Here is a tiny trained network, its code and every weight. The questions are about switching its units off for an input and a target symbol, where a switched-off unit gives its printed mean instead of its output.

import numpy as np


def w(rows, s, z=0):
    codes = np.array(rows[::2]) - 128.0
    scale = np.full(codes.shape[1], s)
    scale[-1] = z or s
    return codes * scale


def softmax(a):
    e = np.exp(a - a.max(-1, keepdims=True))
    return e / e.sum(-1, keepdims=True)


def log_softmax(a):
    a = a - a.max(-1, keepdims=True)
    return a - np.log(np.exp(a).sum(-1, keepdims=True))


def net(x, mask):
    ids = ['ΓΠαβεηθλμτ'.index(c) for c in x.split()]
    T = len(ids)
    res = E[ids] + P[:T]
    u = 0
    for l in range(2):
        r = res
        for j in range(3):
            rows = slice(2 * j, 2 * j + 2)
            q, k, v = (r @ M[l][rows].T for M in (Q, K, V))
            z = softmax(np.where(np.tri(T) > 0, q @ k.T / 2**0.5, -1e9)) @ v
            o = O[l][rows]
            res = res + np.where(mask[u + j], z, o[:, -1]) @ o[:, :-1]
        u += 3
    return log_softmax(res[-1] @ U[:, :-1].T + U[:, -1])


Q, K, V, O = {}, {}, {}, {}
E = w([
[106,229,126],'Γ',
[162,186,65],'Π',
[192,216,142],'α',
[143,148,150],'β',
[78,75,56],'ε',
[129,86,162],'η',
[68,167,85],'θ',
[184,67,87],'λ',
[248,121,67],'μ',
[155,109,34],'τ',
],0.016)
P = w([
[81,75,158],'0',
[164,182,29],'1',
[156,177,25],'2',
[195,175,41],'3',
[187,172,39],'4',
[180,159,37],'5',
[203,175,52],'6',
[198,123,30],'7',
[255,135,60],'8',
[158,179,85],'9',
],0.0064)
Q[0] = w([
[254,120,92],'L0H0',
[100,172,124],'L0H0',
[59,140,154],'L0H1',
[87,117,156],'L0H1',
[165,117,113],'L0H2',
[135,138,204],'L0H2',
],0.021)
K[0] = w([
[155,33,202],'L0H0',
[105,153,9],'L0H0',
[184,160,90],'L0H1',
[100,141,26],'L0H1',
[196,67,133],'L0H2',
[154,193,127],'L0H2',
],0.016)
V[0] = w([
[127,117,32],'L0H0',
[30,190,149],'L0H0',
[146,1,85],'L0H1',
[18,145,160],'L0H1',
[151,216,179],'L0H2',
[152,34,106],'L0H2',
],0.0099)
O[0] = w([
[185,240,67,207],'L0H0',
[167,122,171,2],'L0H0',
[148,216,199,167],'L0H1',
[2,171,128,55],'L0H1',
[81,9,60,62],'L0H2',
[134,169,182,215],'L0H2',
],0.0086,0.0081)
Q[1] = w([
[59,103,131],'L1H0',
[21,163,141],'L1H0',
[166,78,81],'L1H1',
[109,6,164],'L1H1',
[27,114,144],'L1H2',
[63,142,241],'L1H2',
],0.012)
K[1] = w([
[49,159,138],'L1H0',
[146,118,90],'L1H0',
[26,116,153],'L1H1',
[98,209,143],'L1H1',
[113,187,59],'L1H2',
[144,129,5],'L1H2',
],0.018)
V[1] = w([
[129,133,43],'L1H0',
[114,104,80],'L1H0',
[165,107,151],'L1H1',
[92,109,171],'L1H1',
[191,109,111],'L1H2',
[133,252,127],'L1H2',
],0.018)
O[1] = w([
[1,77,238,216],'L1H0',
[78,58,161,89],'L1H0',
[164,76,63,160],'L1H1',
[113,192,91,17],'L1H1',
[120,2,53,208],'L1H2',
[193,92,177,254],'L1H2',
],0.0094,0.015)
U = w([
[98,165,115,255],'Γ',
[113,88,107,113],'Π',
[79,106,217,147],'α',
[123,173,240,6],'β',
[62,118,95,165],'ε',
[149,153,137,95],'η',
[53,152,201,126],'θ',
[108,165,163,135],'λ',
[86,157,254,110],'μ',
[113,119,227,137],'τ',
],0.0088,0.0087)

Each question gives the input, a string of symbols that net reads in full, and the target symbol t.
The units are the heads (2 rows each of Q, K, V and O). Each row of codes is followed by its name. A weight is (code - 128) times the scale printed after its matrix; where a second scale follows, it is the last column's (O and U).
mask holds one flag per head, layer by layer. A switched-off head (its flag False) gives its mean, the last column of its rows in O, instead of its output. The means were averaged over made-up inputs and are rounded, as every weight is.
A unit's drop is (log p(t) with every unit on - log p(t) with that unit switched off) / (log p(t) with every unit on - log p(t) with every unit switched off).
The circuit of an input: a set's keep is (log p(t) with only the set's units on - log p(t) with every unit switched off) / (log p(t) with every unit on - log p(t) with every unit switched off). Starting from all 6 units, units are removed one at a time, each time the one whose removal leaves the highest keep (on an exact tie, the one counted first), for as long as the keep stays at least 0.8.
circuit, biggest first: the units of the circuit, biggest drop first
most important unit: the unit with the biggest drop
which heads matter: for each layer, one digit per head in row order, 1 if its drop is at least 0.15 and else 0, layers parted by /
input τ λ λ, target τ: circuit, biggest first : (L1H2, L0H1, L0H2)
input Π μ τ θ μ μ μ θ α α, target α: circuit, biggest first : (L1H0, L0H2, L0H1)
input α λ β α, target ε: circuit, biggest first : (L0H0, L0H2, L1H2, L0H1)
input μ λ α ε Π μ λ β, target Π: most important unit : L0H1
input λ Γ α μ Π η η ε α, target η: circuit, biggest first : (L1H0, L0H1, L0H2)
input Π τ α λ α μ, target α: circuit, biggest first : (L1H0, L0H0, L0H1)
input θ τ μ μ τ τ τ η, target μ: which heads matter : 110 / 011
input β Γ λ, target Γ: which heads matter : 100 / 111
input μ μ μ ε α θ Γ λ, target Π: which heads matter : 010 / 001
input τ τ β λ θ Π μ Π Γ θ, target τ: circuit, biggest first : (L1H2, L0H0, L1H1)
input ε α λ μ β μ μ τ, target β: circuit, biggest first : (L1H2, L0H1, L0H2)
input Π μ μ λ, target α: circuit, biggest first : (L1H0, L0H0)
input μ Γ α λ Γ, target Π: which heads matter : 011 / 001
input ε θ ε μ Π λ, target β: most important unit : L1H2
input Γ ε ε λ μ μ ε μ α α, target θ: which heads matter : 111 / 101
input μ Γ Π, target Π: circuit, biggest first : (L0H1, L1H2)
input Π Γ λ μ α, target α: circuit, biggest first : (L1H0, L0H1)
input ε Π ε μ, target β: which heads matter : 010 / 001
input α Π λ β ε, target ε: circuit, biggest first : (L0H0, L1H2, L0H2, L0H1)
input λ ε α λ τ, target η: most important unit : L1H0
input θ α μ, target μ: which heads matter : 010 / 101
input Γ α η η, target θ: which heads matter : 011 / 111
input μ λ ε ε τ θ μ λ ε, target Π: which heads matter : 010 / 011
input Π μ λ θ Π, target α: which heads matter : 000 / 100
input Γ μ λ, target θ: which heads matter : 111 / 101
input θ θ λ ε μ α, target μ: which heads matter : 110 / 101
input θ Γ μ α β, target μ: most important unit : L1H2
input μ β τ ε, target Π: which heads matter : 011 / 001
input α λ β, target ε: which heads matter : 111 / 001
